[[117 135 138 121 122 134 127]
 [105 132 134 118 139 134 138]
 [125 135 128 139 117 131 128]]
:
[[127 138 128]
 [134 134 131]
 [122 139 117]
 [121 118 139]
 [138 134 128]
 [135 132 135]
 [117 105 125]]

[[116 104 103 152 152 131 135 124 133]
 [144 142 141 115 115 110 111 145 111]
 [110 116 115 140 139 146 148 110 146]
 [145 135 139 121 122 110 112 146 110]]
:
[[133 111 146 110]
 [124 145 110 146]
 [135 111 148 112]
 [131 110 146 110]
 [152 115 139 122]
 [152 115 140 121]
 [103 141 115 139]
 [104 142 116 135]
 [116 144 110 145]]

[[133 131 131 120 135 140 127 105 119 113 126 130 125 119 158]
 [124 129 134 123 115 119 127 141 134 129 142 131 126 137 102]
 [134 128 139 137 149 139 131 128 129 113 151 107 133 119 151]
 [126 121 117 138 131 134 135 122 120 146 123 147 140 132 101]]
:
[[158 102 151 101]
 [119 137 119 132]
 [125 126 133 140]
 [130 131 107 147]
 [126 142 151 123]
 [113 129 113 146]
 [119 134 129 120]
 [105 141 128 122]
 [127 127 131 135]
 [140 119 139 134]
 [135 115 149 131]
 [120 123 137 138]
 [131 134 139 117]
 [131 129 128 121]
 [133 124 134 126]]

[[124 134 132 132 115 128 140 142 131 138]
 [126 142 136 135 115 130 134 138 122 135]
 [124 124 119 140 106 124 134 128 127 138]
 [122 129 123 121 140 127 137 135 145 119]]
:
[[138 135 138 119]
 [131 122 127 145]
 [142 138 128 135]
 [140 134 134 137]
 [128 130 124 127]
 [115 115 106 140]
 [132 135 140 121]
 [132 136 119 123]
 [134 142 124 129]
 [124 126 124 122]]

[[126 124 123 119]
 [118 120 114 120]
 [121 117 112 110]
 [121 118 116 120]
 [124 124 121 123]
 [127 125 126 125]
 [113 117 111 143]
 [121 123 114 110]
 [124 118 121 121]
 [135 116 131 114]
 [108 142 107 119]
 [124 122 113 110]]
:
[[119 120 110 120 123 125 143 110 121 114 119 110]
 [123 114 112 116 121 126 111 114 121 131 107 113]
 [124 120 117 118 124 125 117 123 118 116 142 122]
 [126 118 121 121 124 127 113 121 124 135 108 124]]

[[132 106 128 129]
 [117 128 133 129]
 [129 115 128 138]]
:
[[129 129 138]
 [128 133 128]
 [106 128 115]
 [132 117 129]]

[[128 140 105 128 128]
 [125 124 131 126 128]
 [117 119 127 122 132]
 [133 126 124 143 133]
 [110 130 132 130 141]
 [126 123 133 129 131]
 [103 138 124 129 128]]
:
[[128 128 132 133 141 131 128]
 [128 126 122 143 130 129 129]
 [105 131 127 124 132 133 124]
 [140 124 119 126 130 123 138]
 [128 125 117 133 110 126 103]]

[[114 126 137 123 120 128 134 107 122 116]
 [137 125 120 133 141 130 127 132 126 143]
 [142 133 125 138 127 126 125 123 135 126]
 [132 129 130 137 137 129 126 135 131 130]
 [126 131 127 124 127 132 121 122 127 134]
 [135 129 128 122 136 126 121 133 127 134]
 [129 134 113 128 122 126 123 125 142 134]
 [124 132 135 121 104 144 135 125 127 115]
 [121 123 126 132 126 134 134 122 119 127]]
:
[[116 143 126 130 134 134 134 115 127]
 [122 126 135 131 127 127 142 127 119]
 [107 132 123 135 122 133 125 125 122]
 [134 127 125 126 121 121 123 135 134]
 [128 130 126 129 132 126 126 144 134]
 [120 141 127 137 127 136 122 104 126]
 [123 133 138 137 124 122 128 121 132]
 [137 120 125 130 127 128 113 135 126]
 [126 125 133 129 131 129 134 132 123]
 [114 137 142 132 126 135 129 124 121]]

[[117 125 126 128 126 143 142 124]
 [108 102 124 152 151 129 105 118]
 [143 152 128 103 104 122 107 126]
 [108 133 115 111 123 124 103 132]
 [116 138 126 127 150 151 129 120]
 [125 124 139 133 123 116 154 113]
 [117 132 104 111 111 137 136 111]
 [114 131 115 153 145 142 107 139]
 [136 153 139 151 150 118 110 136]]
:
[[124 118 126 132 120 113 111 139 136]
 [142 105 107 103 129 154 136 107 110]
 [143 129 122 124 151 116 137 142 118]
 [126 151 104 123 150 123 111 145 150]
 [128 152 103 111 127 133 111 153 151]
 [126 124 128 115 126 139 104 115 139]
 [125 102 152 133 138 124 132 131 153]
 [117 108 143 108 116 125 117 114 136]]
---
[[106 143 115]
 [104 113 119]
 [105 152 138]
 [150 136 144]
 [155 137 132]]
:
[115 113 105]

[[140 115 109 105 108]
 [141 135 143 148 150]
 [134 122 131 140 146]]
:
[108 148 131]

[[122 134 119 128]
 [126 139 132 127]
 [121 127 123 126]
 [125 126 123 120]
 [115 106 114 148]]
:
[128 132 127 125]

[[112 127 102]
 [138 128 113]
 [133 129 141]]
:
[102 128 133]

[[107 145 134 129 112]
 [105 145 135 129 119]
 [118 123 144 131 115]
 [138 142 108 138 110]]
:
[112 129 144 142]

[[103 130 131]
 [136 129 131]
 [129 130 127]]
:
[131 129 129]

[[109 107 129]
 [134 148 121]
 [105 105 126]
 [131 128 133]]
:
[129 148 105]
---
[[114 123 119]
 [126 118 102]
 [124 117 132]
 [127 125 127]]
:
[[118 102]
 [117 132]]

[[109 108 108]
 [104 138 103]
 [142 107 143]]
:
[[138 103]
 [107 143]]

[[102 107 107]
 [153 105 154]
 [125 113 133]
 [121 141 117]
 [146 121 143]]
:
[[105 154]
 [113 133]]

[[130 127 127 128 132]
 [117 133 124 140 141]
 [105 139 123 146 140]
 [130 125 131 138 132]
 [137 127 127 127 142]]
:
[[133 124]
 [139 123]]

[[105 140 123]
 [153 109 133]
 [146 143 122]]
:
[[109 133]
 [143 122]]

[[131 137 132 153 134]
 [138 137 139 146 123]
 [139 137 140 144 121]
 [123 124 122 122 132]
 [128 124 128 114 123]]
:
[[137 139]
 [137 140]]

[[127 125 153 107]
 [132 125 114 104]
 [143 130 134 110]
 [143 127 139 134]
 [135 131 127 127]]
:
[[125 114]
 [130 134]]
---
[[132 130 133 154 122]
 [124 121 111 131 142]
 [124 121 126 140 135]
 [130 122 153 131 137]
 [128 123 128 137 127]]
:
[[124 121 111]
 [124 121 126]]

[[125 142 108]
 [153 122 134]
 [116 113 144]]
:
[[153 122 134]
 [116 113 144]]

[[139 151 128 136]
 [129 131 114 115]
 [120 121 134 126]]
:
[[129 131 114]
 [120 121 134]]

[[136 104 153 102 142]
 [109 102 133 148 126]
 [112 108 137 140 118]
 [118 120 120 106 150]
 [154 147 114 149 104]]
:
[[109 102 133]
 [112 108 137]]

[[132 134 150]
 [155 129 123]
 [156 133 123]
 [129 149 124]]
:
[[155 129 123]
 [156 133 123]]

[[129 124 131 120]
 [131 116 137 105]
 [124 133 130 134]
 [108 139 155 131]
 [127 125 134 121]]
:
[[131 116 137]
 [124 133 130]]

[[131 136 133 109 109]
 [137 114 129 148 131]
 [122 141 131 103 111]
 [122 127 118 134 150]
 [137 120 123 143 143]]
:
[[137 114 129]
 [122 141 131]]
